Below are the code and all the weights of a small trained network. Each question names an input and a class and asks about switching units off, where a switched-off unit gives its printed mean instead of its output.

import numpy as np


def w(rows, s, z=0):
    codes = np.array(rows[::2]) - 128.0
    scale = np.full(codes.shape[1], s)
    scale[-1] = z or s
    return codes * scale


def norm(h):
    return h / np.sqrt((h * h).mean(-1, keepdims=True) + 1e-5)


def f(y):
    return y / 2 * (1 + np.tanh(0.7978845608 * (y + 0.044715 * y**3)))


def log_softmax(a):
    a = a - a.max(-1, keepdims=True)
    return a - np.log(np.exp(a).sum(-1, keepdims=True))


def net(x, mask):
    res = np.array(x, float).reshape(1, 6) / 4 @ E
    u = 0
    for l in range(2):
        y = f(norm(res) @ A[l][:, :-1].T + A[l][:, -1])
        res = res + np.where(mask[u : u + 16], y, B[l][:, -1]) @ B[l][:, :-1]
        u += 16
    return log_softmax(norm(res)[-1] @ U[:, :-1].T + U[:, -1])


A, B = {}, {}
E = w([
[127,247,28,184,142,48,235,102,72,172,166,113],'x0',
[135,235,156,70,119,71,27,202,134,191,172,196],'x1',
[163,169,65,42,145,142,50,72,61,113,50,36],'x2',
[90,64,63,169,124,150,81,100,97,219,93,200],'x3',
[131,128,129,129,127,128,124,127,125,131,129,128],'x4',
[131,128,127,124,127,129,131,127,130,129,127,129],'x5',
],0.0016)
A[0] = w([
[164,180,66,36,108,135,52,64,91,114,34,51,61],'L0N0',
[133,63,51,180,114,141,64,107,62,204,115,195,33],'L0N1',
[92,209,166,75,135,90,42,173,100,193,158,154,3],'L0N2',
[133,129,120,123,132,134,130,132,132,125,131,130,127],'L0N3',
[160,182,58,38,115,133,44,62,95,115,27,52,48],'L0N4',
[145,213,36,144,207,84,213,117,77,172,147,112,65],'L0N5',
[147,48,194,56,179,193,55,163,170,109,86,135,98],'L0N6',
[98,198,165,75,126,89,46,174,90,187,162,153,48],'L0N7',
[61,36,124,183,122,184,202,36,85,64,75,29,109],'L0N8',
[99,202,167,77,122,89,41,173,91,189,161,155,57],'L0N9',
[131,128,130,128,123,127,129,127,126,128,127,129,128],'L0N10',
[129,67,55,175,113,138,71,101,73,206,111,193,68],'L0N11',
[227,199,200,80,120,97,170,158,152,1,188,39,100],'L0N12',
[164,33,198,56,221,193,53,164,165,106,84,131,35],'L0N13',
[134,57,44,176,116,142,63,103,61,209,121,197,45],'L0N14',
[147,205,46,147,204,85,208,123,78,166,140,118,67],'L0N15',
],0.0023,0.002)
B[0] = w([
[119,70,153,157,180,135,137,198,55,162,214,153,217],'L0N0',
[87,182,189,75,149,136,172,127,180,123,93,65,141],'L0N1',
[187,91,64,133,138,156,170,111,187,73,87,145,151],'L0N2',
[127,128,129,132,128,127,127,127,127,129,125,130,128],'L0N3',
[120,74,160,157,180,136,138,197,57,152,210,152,216],'L0N4',
[114,123,166,158,41,121,44,73,136,79,110,108,206],'L0N5',
[113,206,114,192,63,60,101,51,99,108,138,101,225],'L0N6',
[186,103,66,125,135,153,159,122,186,77,96,155,164],'L0N7',
[225,168,45,69,131,112,103,184,210,104,101,228,245],'L0N8',
[194,107,58,121,135,151,157,130,191,76,95,160,172],'L0N9',
[129,127,128,127,128,129,128,126,128,131,129,129,128],'L0N10',
[81,185,194,64,151,142,175,134,182,135,86,57,152],'L0N11',
[19,143,148,69,169,183,154,86,175,255,13,104,253],'L0N12',
[107,215,95,200,54,64,119,58,107,120,131,99,202],'L0N13',
[85,181,193,66,151,137,172,127,182,127,84,53,150],'L0N14',
[111,123,169,161,43,120,42,68,139,75,112,109,191],'L0N15',
],0.0029,0.0018)
A[1] = w([
[102,82,194,195,106,113,205,182,175,146,229,197,40],'L1N0',
[196,32,49,145,150,173,220,94,159,59,82,116,1],'L1N1',
[147,147,150,113,125,122,125,128,127,107,138,106,145],'L1N2',
[125,18,219,63,124,203,46,195,160,120,110,163,8],'L1N3',
[100,91,201,195,98,109,210,185,181,146,215,195,52],'L1N4',
[180,22,52,155,147,168,224,84,146,63,78,108,34],'L1N5',
[156,162,117,72,145,115,114,94,106,105,104,73,232],'L1N6',
[114,102,183,175,114,118,178,163,158,138,203,168,23],'L1N7',
[123,195,72,150,134,89,172,114,98,174,141,127,52],'L1N8',
[124,231,54,190,51,52,151,57,77,138,148,95,30],'L1N9',
[113,175,237,65,155,124,194,129,150,112,140,48,4],'L1N10',
[125,168,98,126,144,107,135,121,106,155,122,123,156],'L1N11',
[118,64,216,131,18,141,2,67,141,58,105,110,32],'L1N12',
[43,164,211,41,183,164,189,101,147,198,74,40,12],'L1N13',
[180,193,124,53,128,104,41,201,145,146,143,181,114],'L1N14',
[127,118,129,135,127,122,133,130,134,130,130,129,113],'L1N15',
],0.0022,0.00088)
B[1] = w([
[153,95,89,79,183,159,73,126,11,130,124,61,187],'L1N0',
[174,204,119,91,121,92,76,192,190,155,164,197,150],'L1N1',
[111,98,95,158,123,132,140,123,125,142,127,158,140],'L1N2',
[103,204,109,179,95,73,214,79,139,127,127,105,151],'L1N3',
[145,91,96,86,186,163,75,122,15,135,118,63,201],'L1N4',
[172,197,119,85,120,90,97,194,198,155,158,206,152],'L1N5',
[106,73,153,167,121,143,150,147,142,143,166,177,232],'L1N6',
[146,131,86,91,148,144,83,117,60,126,97,87,124],'L1N7',
[114,90,177,134,91,148,102,111,161,100,107,121,122],'L1N8',
[102,90,208,178,63,128,100,88,157,80,138,114,222],'L1N9',
[70,104,78,128,135,145,109,117,136,184,61,163,134],'L1N10',
[122,77,170,135,109,157,131,129,154,105,128,137,155],'L1N11',
[95,201,104,231,56,58,203,65,101,115,187,98,254],'L1N12',
[49,101,165,98,153,150,161,131,160,187,60,136,232],'L1N13',
[158,63,81,163,119,134,253,115,186,95,108,145,216],'L1N14',
[133,144,127,118,128,131,118,126,119,128,120,126,120],'L1N15',
],0.0025,0.0011)
U = w([
[107,160,150,218,22,83,107,55,123,82,154,106,254],'0',
[222,147,65,100,132,118,138,178,223,102,128,208,169],'1',
[39,137,174,81,161,158,167,123,173,188,56,104,50],'2',
[150,79,117,120,191,149,102,164,1,136,178,102,33],'3',
],0.0073,0.00033)

Each question gives the input, the list of numbers given to net, and the class t.
The units are the neurons (one row each of A and B). Each row of codes is followed by its name. A weight is (code - 128) times the scale printed after its matrix; where a second scale follows, it is the last column's (A, B and U).
mask holds one flag per neuron, layer by layer. A switched-off neuron (its flag False) gives its mean, the last column of its row in B, instead of its output. The means were averaged over made-up inputs and are rounded, as every weight is.
A unit's drop is (log p(t) with every unit on - log p(t) with that unit switched off) / (log p(t) with every unit on - log p(t) with every unit switched off).
The circuit of an input: a set's keep is (log p(t) with only the set's units on - log p(t) with every unit switched off) / (log p(t) with every unit on - log p(t) with every unit switched off). Starting from the 12 units with the biggest drops (on a tie, the unit counted first), units are removed one at a time, each time the one whose removal leaves the highest keep (on an exact tie, the one counted first), for as long as the keep stays at least 0.8.
circuit, biggest first: the units of the circuit, biggest drop first
top k neurons: the k neurons with the biggest drops, biggest first
k most important neurons of layer l: the k neurons of layer l with the biggest drops, biggest first
drop of u: that unit's drop, to one decimal
input [-8,2,4,8,-6,-8], class 0: circuit, biggest first -> L0N6, L1N12
input [5,6,-8,4,-8,8], class 3: circuit, biggest first -> L0N8, L1N4, L1N0
input [-5,-5,-6,3,3,-5], class 3: circuit, biggest first -> L1N0, L1N4, L0N12
input [6,-8,7,-3,-3,-8], class 1: circuit, biggest first -> L0N8, L1N5
input [-4,6,3,1,-3,-7], class 1: top neuron -> L0N9
input [-5,-8,8,-4,-7,3], class 1: top 3 neurons -> L0N8, L1N5, L1N1
input [5,-5,1,-7,7,4], class 2: top 3 neurons -> L0N12, L0N6, L0N13
input [6,-5,-1,8,3,-3], class 2: circuit, biggest first -> L0N11, L0N14
input [-5,-5,7,4,8,-1], class 3: circuit, biggest first -> L0N0, L0N4
input [7,-8,5,-3,0,-4], class 1: top 4 neurons -> L0N8, L0N6, L0N13, L1N5
input [3,-4,-6,6,2,3], class 2: top 3 neurons -> L0N11, L0N14, L0N1
input [7,0,-2,-8,-8,4], class 2: 4 most important neurons of layer 1 -> L1N13, L1N10, L1N12, L1N3
input [-2,7,-7,-8,-7,-2], class 2: 4 most important neurons of layer 0 -> L0N12, L0N8, L0N0, L0N4
input [4,2,7,-6,6,2], class 3: circuit, biggest first -> L0N0
input [5,0,8,-6,-6,-7], class 3: circuit, biggest first -> L0N0, L0N4
input [-5,-2,5,3,-8,7], class 0: top 2 neurons -> L0N6, L0N13
input [5,6,5,-4,5,-8], class 1: top 4 neurons -> L0N6, L0N13, L0N9, L0N7
input [-7,7,7,-6,-1,-6], class 0: top 4 neurons -> L0N6, L0N13, L0N8, L1N12
input [-8,7,-6,-5,-2,8], class 0: top 2 neurons -> L0N8, L0N6
input [-5,0,8,-4,-5,-3], class 3: circuit, biggest first -> L0N0
input [4,0,5,0,0,4], class 3: 4 most important neurons of layer 0 -> L0N0, L0N4, L0N6, L0N13
input [-5,6,-7,1,-2,8], class 3: 2 most important neurons of layer 0 -> L0N8, L0N5
input [2,-4,5,0,6,-7], class 3: top 3 neurons -> L0N0, L0N4, L0N9
input [-2,-6,-6,5,8,5], class 1: top 4 neurons -> L0N8, L0N12, L0N0, L0N4
input [-1,-4,5,-8,-2,-4], class 2: drop of L0N12 -> 3.2
input [-6,2,0,-5,3,-3], class 0: drop of L0N6 -> 0.2
input [0,0,-3,-6,-7,-5], class 2: drop of L0N12 -> 0.5
input [-5,-4,-2,1,-3,-5], class 0: drop of L0N1 -> 0.0
input [-7,2,-4,5,3,-1], class 0: top neuron -> L0N12
